Here is a tiny trained network, its code and every weight. The questions are about switching its units off for an input and a target symbol, where a switched-off unit gives its printed mean instead of its output.

import numpy as np


def w(rows, s, z=0):
    codes = np.array(rows[::2]) - 128.0
    scale = np.full(codes.shape[1], s)
    scale[-1] = z or s
    return codes * scale


def f(y):
    return np.maximum(y, 0)


def softmax(a):
    e = np.exp(a - a.max(-1, keepdims=True))
    return e / e.sum(-1, keepdims=True)


def log_softmax(a):
    a = a - a.max(-1, keepdims=True)
    return a - np.log(np.exp(a).sum(-1, keepdims=True))


def net(x, mask):
    ids = ['ΔΠΣΨΩεζηλμξφ'.index(c) for c in x.split()]
    T = len(ids)
    res = E[ids] + P[:T]
    u = 0
    for l in range(2):
        r = res
        for j in range(2):
            rows = slice(2 * j, 2 * j + 2)
            q, k, v = (r @ M[l][rows].T for M in (Q, K, V))
            z = softmax(np.where(np.tri(T) > 0, q @ k.T / 2**0.5, -1e9)) @ v
            o = O[l][rows]
            res = res + np.where(mask[u + j], z, o[:, -1]) @ o[:, :-1]
        u += 2
        y = f(res @ A[l][:, :-1].T + A[l][:, -1])
        res = res + np.where(mask[u : u + 8], y, B[l][:, -1]) @ B[l][:, :-1]
        u += 8
    return log_softmax(res[-1] @ U[:, :-1].T + U[:, -1])


Q, K, V, O, A, B = {}, {}, {}, {}, {}, {}
E = w([
[79,141,73,108,135,138,109,89,185],'Δ',
[225,89,159,108,128,74,124,171,108],'Π',
[140,155,234,3,183,102,194,100,118],'Σ',
[88,168,53,196,120,98,145,158,66],'Ψ',
[160,163,85,219,163,202,187,89,179],'Ω',
[199,51,81,118,231,157,200,92,116],'ε',
[154,116,82,34,52,114,104,147,94],'ζ',
[169,125,87,83,219,191,91,138,101],'η',
[94,74,90,136,255,76,104,174,177],'λ',
[127,152,68,70,110,210,113,212,189],'μ',
[123,43,89,114,54,107,106,122,167],'ξ',
[97,68,215,98,135,89,116,137,101],'φ',
],0.018)
P = w([
[35,104,190,75,180,82,88,220,194],'0',
[81,80,157,177,133,210,227,228,61],'1',
[116,121,125,180,147,204,189,247,164],'2',
[59,216,93,255,132,61,82,78,137],'3',
[119,167,131,209,121,99,97,102,157],'4',
[141,122,164,143,141,150,129,184,149],'5',
[106,119,163,136,144,139,124,161,144],'6',
],0.0078)
Q[0] = w([
[181,83,177,192,80,8,255,152,121],'0.h1',
[94,217,127,102,161,55,58,32,116],'0.h1',
[139,161,120,167,91,124,132,85,93],'0.h2',
[111,130,170,109,83,190,197,211,148],'0.h2',
],0.0058)
K[0] = w([
[93,147,155,142,168,204,101,80,99],'0.h1',
[121,114,122,108,128,157,254,137,55],'0.h1',
[72,69,207,171,152,246,139,160,6],'0.h2',
[103,108,95,66,206,111,49,129,221],'0.h2',
],0.0059)
V[0] = w([
[66,155,136,68,184,233,122,108,136],'0.h1',
[104,164,192,151,130,209,69,119,119],'0.h1',
[153,159,188,108,156,139,253,180,83],'0.h2',
[170,48,79,81,63,120,128,167,71],'0.h2',
],0.0066)
O[0] = w([
[152,108,82,111,142,146,107,140,117,120],'0.h1',
[46,154,83,139,6,176,90,71,136,18],'0.h1',
[148,103,216,96,151,182,150,59,101,253],'0.h2',
[136,144,129,111,124,45,167,142,188,233],'0.h2',
],0.013,0.0031)
A[0] = w([
[99,254,126,98,86,183,115,159,134,1],'0.n1',
[178,149,109,172,112,155,104,123,94,143],'0.n2',
[128,133,135,164,145,166,151,216,132,105],'0.n3',
[132,191,130,137,128,102,20,80,148,145],'0.n4',
[137,119,135,148,148,163,125,126,156,104],'0.n5',
[189,152,168,94,66,120,117,134,116,108],'0.n6',
[30,144,188,138,110,133,111,157,103,140],'0.n7',
[146,153,143,176,93,212,143,165,204,157],'0.n8',
],0.0085,0.0027)
B[0] = w([
[127,26,176,211,138,173,205,43,141,150],'0.n1',
[145,98,170,83,104,71,130,157,100,151],'0.n2',
[169,55,199,88,106,136,106,156,77,253],'0.n3',
[127,148,85,35,122,149,197,193,139,147],'0.n4',
[98,152,180,149,123,108,65,79,75,185],'0.n5',
[5,163,147,86,108,160,126,81,104,228],'0.n6',
[38,137,151,187,181,160,255,214,216,174],'0.n7',
[123,101,181,82,44,129,130,90,91,180],'0.n8',
],0.0072,0.0043)
Q[1] = w([
[230,82,158,87,54,227,131,254,129],'1.h1',
[161,170,100,214,120,164,124,32,175],'1.h1',
[102,142,139,93,181,73,101,75,135],'1.h2',
[94,157,67,199,75,81,139,10,126],'1.h2',
],0.0055)
K[1] = w([
[108,165,122,105,175,46,105,53,167],'1.h1',
[38,118,145,88,137,164,179,253,133],'1.h1',
[188,74,161,195,95,146,189,145,45],'1.h2',
[160,78,107,91,149,141,172,189,51],'1.h2',
],0.0061)
V[1] = w([
[128,167,137,87,89,162,60,174,77],'1.h1',
[149,130,51,103,144,190,211,132,134],'1.h1',
[65,1,152,169,143,113,111,115,209],'1.h2',
[190,77,158,84,63,130,127,85,171],'1.h2',
],0.0074)
O[1] = w([
[126,167,155,113,40,101,111,194,187,55],'1.h1',
[173,74,57,93,91,55,183,31,31,91],'1.h1',
[181,142,1,158,150,142,79,77,246,254],'1.h2',
[124,59,132,239,49,104,31,148,197,175],'1.h2',
],0.0077,0.007)
A[1] = w([
[160,44,140,152,173,161,117,109,189,75],'1.n1',
[147,111,118,183,198,131,99,205,178,23],'1.n2',
[146,112,186,190,60,200,147,92,103,153],'1.n3',
[115,136,115,56,67,170,157,91,182,3],'1.n4',
[163,108,65,141,47,67,101,138,124,208],'1.n5',
[253,155,99,205,86,125,216,123,110,166],'1.n6',
[69,34,150,131,243,198,158,142,120,164],'1.n7',
[107,188,148,59,47,164,115,190,123,230],'1.n8',
],0.0074,0.002)
B[1] = w([
[110,142,224,136,74,163,127,107,108,235],'1.n1',
[141,149,50,165,123,86,109,98,101,211],'1.n2',
[143,126,171,100,177,76,71,139,63,147],'1.n3',
[102,155,53,176,122,174,208,158,53,141],'1.n4',
[91,76,205,113,254,154,104,130,162,152],'1.n5',
[48,85,136,56,149,127,116,172,102,155],'1.n6',
[178,188,128,171,64,109,129,104,84,255],'1.n7',
[99,178,75,163,62,31,72,141,170,144],'1.n8',
],0.0071,0.015)
U = w([
[120,155,93,104,109,178,121,33,180,255],'Δ',
[232,85,193,80,151,36,152,218,156,148],'Π',
[143,223,180,36,143,108,176,129,112,94],'Σ',
[75,96,105,151,226,143,133,212,47,151],'Ψ',
[45,145,195,112,154,155,32,99,59,33],'Ω',
[195,45,129,119,114,64,160,27,108,84],'ε',
[131,112,86,49,23,23,99,99,96,197],'ζ',
[204,206,107,79,177,168,28,167,97,142],'η',
[201,111,80,189,129,47,65,118,122,15],'λ',
[147,86,125,160,3,155,62,141,101,58],'μ',
[105,10,133,150,136,126,96,100,175,72],'ξ',
[164,158,192,195,64,82,177,124,173,227],'φ',
],0.0055,0.0042)

Each question gives the input, a string of symbols that net reads in full, and the target symbol t.
The units are the heads (2 rows each of Q, K, V and O) and the neurons (one row each of A and B). Each row of codes is followed by its name. A weight is (code - 128) times the scale printed after its matrix; where a second scale follows, it is the last column's (O, A, B and U).
mask holds one flag per unit, layer by layer, with each layer's heads first. A switched-off unit (its flag False) gives its mean, the last column of its rows in O or B, instead of its output. The means were averaged over made-up inputs and are rounded, as every weight is.
A unit's drop is (log p(t) with every unit on - log p(t) with that unit switched off) / (log p(t) with every unit on - log p(t) with every unit switched off).
The circuit of an input: a set's keep is (log p(t) with only the set's units on - log p(t) with every unit switched off) / (log p(t) with every unit on - log p(t) with every unit switched off). Starting from the 12 units with the biggest drops (on a tie, the unit counted first), units are removed one at a time, each time the one whose removal leaves the highest keep (on an exact tie, the one counted first), for as long as the keep stays at least 0.8.
units of the circuit, in order: the units of the circuit, biggest drop first
most important unit: the unit with the biggest drop
top k neurons: the k neurons with the biggest drops, biggest first
top k neurons in layer l: the k neurons of layer l with the biggest drops, biggest first
heads that matter: for each layer, one digit per head in row order, 1 if its drop is at least 0.15 and else 0, layers parted by /
drop when u is switched off: that unit's drop, to one decimal
input Π φ φ, target φ: units of the circuit, in order	0.n7; 1.n7; 1.h1; 0.h1
input Ψ ζ ε ε ε λ λ, target ε: heads that matter	00 / 10
input Π φ η Δ ξ, target ξ: units of the circuit, in order	1.n5; 1.n7
input μ ξ Π, target ξ: heads that matter	10 / 01
input Σ Π η, target Ω: units of the circuit, in order	0.h2; 1.h2
input λ ζ Π, target η: top neuron	1.n2
input Π Π ε, target φ: top 2 neurons	1.n7; 1.n1
input Ω Π ζ Δ Ω λ, target λ: top 2 neurons in layer 0	0.n8; 0.n6
input Ω Δ Ω μ, target μ: heads that matter	01 / 00
input Ω Π Ω, target μ: heads that matter	11 / 10
input Π ε ε φ φ λ, target λ: units of the circuit, in order	1.n2; 1.h2
input ζ ε φ Ψ, target Ψ: top 2 neurons in layer 1	1.n6; 1.n1
input Π Π Π λ, target φ: heads that matter	11 / 00
input ε Π ε, target ε: heads that matter	00 / 10
input μ μ ε Ψ, target Ψ: most important unit	1.n5
input λ ε ε, target η: heads that matter	11 / 01
input Σ Ψ ε ε Σ, target ε: heads that matter	10 / 10
input Σ φ φ Σ, target Δ: heads that matter	10 / 01
input Δ μ ξ, target Ψ: top 3 neurons	1.n5; 1.n4; 1.n7
input λ Π λ λ, target φ: most important unit	0.h2
input Ω Σ η, target μ: top 2 neurons in layer 0	0.n8; 0.n2
input Π φ Ω, target Ω: top 3 neurons	1.n3; 0.n8; 0.n5
input Π φ Π Ψ Ω, target Ω: top 2 neurons in layer 1	1.n3; 1.n6
input ε Σ ε ε φ, target ε: drop when 0.n4 is switched off	0.0
input Π ε Π Π Π φ, target φ: drop when 0.h1 is switched off	0.2
input Σ φ Σ, target Ω: drop when 1.h2 is switched off	0.1
input ε λ Π, target ε: drop when 1.h1 is switched off	0.8
input λ Π ε, target η: top neuron in layer 0	0.n3
